Below is a small trained network, with its code and all its weights. Each question gives an input and a target symbol and asks what happens when units are switched off, that is, made to give their printed mean instead of their output.

import numpy as np


def w(rows, s, z=0):
    codes = np.array(rows[::2]) - 128.0
    scale = np.full(codes.shape[1], s)
    scale[-1] = z or s
    return codes * scale


def norm(h):
    return h / np.sqrt((h * h).mean(-1, keepdims=True) + 1e-5)


def f(y):
    return y / 2 * (1 + np.tanh(0.7978845608 * (y + 0.044715 * y**3)))


def softmax(a):
    e = np.exp(a - a.max(-1, keepdims=True))
    return e / e.sum(-1, keepdims=True)


def log_softmax(a):
    a = a - a.max(-1, keepdims=True)
    return a - np.log(np.exp(a).sum(-1, keepdims=True))


def net(x, mask):
    ids = ['ΓΘΩαβδεζηξπσ'.index(c) for c in x.split()]
    T = len(ids)
    res = E[ids] + P[:T]
    r = norm(res)
    for j in range(3):
        rows = slice(2 * j, 2 * j + 2)
        q, k, v = (r @ M[0][rows].T for M in (Q, K, V))
        z = softmax(np.where(np.tri(T) > 0, q @ k.T / 2**0.5, -1e9)) @ v
        o = O[0][rows]
        res = res + np.where(mask[j], z, o[:, -1]) @ o[:, :-1]
    y = f(norm(res) @ A[0][:, :-1].T + A[0][:, -1])
    res = res + np.where(mask[3:7], y, B[0][:, -1]) @ B[0][:, :-1]
    return log_softmax(norm(res)[-1] @ U[:, :-1].T + U[:, -1])


Q, K, V, O, A, B = {}, {}, {}, {}, {}, {}
E = w([
[113,177,132],'Γ',
[113,178,132],'Θ',
[90,113,131],'Ω',
[181,117,254],'α',
[91,114,131],'β',
[95,128,132],'δ',
[114,179,132],'ε',
[99,146,130],'ζ',
[107,166,133],'η',
[90,113,131],'ξ',
[101,153,132],'π',
[99,146,132],'σ',
],0.0067)
P = w([
[73,134,114],'0',
[56,150,212],'1',
[96,123,160],'2',
[41,143,30],'3',
[106,124,115],'4',
[73,145,226],'5',
[120,115,141],'6',
[62,134,2],'7',
[129,120,121],'8',
[91,134,248],'9',
[149,115,131],'10',
[94,146,42],'11',
[140,224,114],'12',
],0.0043)
Q[0] = w([
[165,108,42],'h1',
[177,101,224],'h1',
[203,105,181],'h2',
[136,128,2],'h2',
[95,148,178],'h3',
[167,97,99],'h3',
],0.024)
K[0] = w([
[177,166,201],'h1',
[109,163,26],'h1',
[86,88,72],'h2',
[139,93,251],'h2',
[178,102,126],'h3',
[71,141,111],'h3',
],0.026)
V[0] = w([
[71,126,117],'h1',
[158,250,147],'h1',
[88,55,131],'h2',
[143,148,114],'h2',
[82,131,73],'h3',
[136,130,51],'h3',
],0.015)
O[0] = w([
[193,156,135,255],'h1',
[162,2,208,117],'h1',
[170,90,25,129],'h2',
[108,143,145,114],'h2',
[170,197,171,153],'h3',
[95,224,128,24],'h3',
],0.0094,0.0083)
A[0] = w([
[24,183,38,92],'n1',
[2,149,222,248],'n2',
[64,90,187,12],'n3',
[56,50,78,131],'n4',
],0.015,0.0015)
B[0] = w([
[81,4,86,161],'n1',
[27,100,95,181],'n2',
[106,216,101,214],'n3',
[251,51,140,248],'n4',
],0.024,0.0017)
U = w([
[154,115,147,16],'Γ',
[90,83,60,136],'Θ',
[75,106,36,86],'Ω',
[148,90,150,70],'α',
[128,159,248,154],'β',
[13,129,154,203],'δ',
[66,126,161,60],'ε',
[131,79,124,23],'ζ',
[103,110,71,4],'η',
[60,127,157,106],'ξ',
[162,109,184,101],'π',
[184,213,77,233],'σ',
],0.013,0.0037)

Each question gives the input, a string of symbols that net reads in full, and the target symbol t.
The units are the heads (2 rows each of Q, K, V and O) and the neurons (one row each of A and B). Each row of codes is followed by its name. A weight is (code - 128) times the scale printed after its matrix; where a second scale follows, it is the last column's (O, A, B and U).
mask holds one flag per unit, heads first, then neurons. A switched-off unit (its flag False) gives its mean, the last column of its rows in O or B, instead of its output. The means were averaged over made-up inputs and are rounded, as every weight is.
A unit's drop is (log p(t) with every unit on - log p(t) with that unit switched off) / (log p(t) with every unit on - log p(t) with every unit switched off).
The circuit of an input: a set's keep is (log p(t) with only the set's units on - log p(t) with every unit switched off) / (log p(t) with every unit on - log p(t) with every unit switched off). Starting from all 7 units, units are removed one at a time, each time the one whose removal leaves the highest keep (on an exact tie, the one counted first), for as long as the keep stays at least 0.8.
units of the circuit, in order: the units of the circuit, biggest drop first
unit that matters most: the unit with the biggest drop
k most important neurons: the k neurons with the biggest drops, biggest first
heads that matter: for each layer, one digit per head in row order, 1 if its drop is at least 0.15 and else 0, layers parted by /
input δ ε ξ, target σ: unit that matters most	h1
input ε ζ Γ, target δ: units of the circuit, in order	(h2 n2)
input η β Γ, target β: 2 most important neurons	(n4 n3)
input δ δ δ β δ ε δ, target σ: 2 most important neurons	(n2 n4)
input δ δ ε δ δ ε η π δ, target β: units of the circuit, in order	(h2 n4)
input ξ ε η Ω, target δ: units of the circuit, in order	(h2 h3 n2)
input ε π Ω δ η, target Θ: units of the circuit, in order	(h1 n1)
input δ δ δ, target σ: 2 most important neurons	(n1 n4)
input η π δ δ ε η η ξ, target β: 2 most important neurons	(n3 n4)
input δ δ η δ ε η δ ε η π, target δ: units of the circuit, in order	(h2 n2)
input δ δ δ ε η η, target δ: 2 most important neurons	(n4 n2)
input δ δ η π, target σ: heads that matter	011
input η π η δ ξ, target β: heads that matter	001
input π δ ζ Ω, target σ: units of the circuit, in order	(h3)
input δ ε δ δ η Γ, target σ: heads that matter	110
input δ δ π δ Ω ε, target σ: units of the circuit, in order	(h2 n4)
input δ π δ η ε δ η δ η, target β: 2 most important neurons	(n4 n3)
input ε β β, target δ: heads that matter	010
input Ω δ ε δ δ Ω η π Θ, target β: 2 most important neurons	(n1 n3)
input η δ Θ δ δ ε σ, target σ: heads that matter	100
input η ξ η δ ε η η Ω, target β: heads that matter	111
input δ δ ε η δ δ ε Ω η δ, target Θ: heads that matter	100
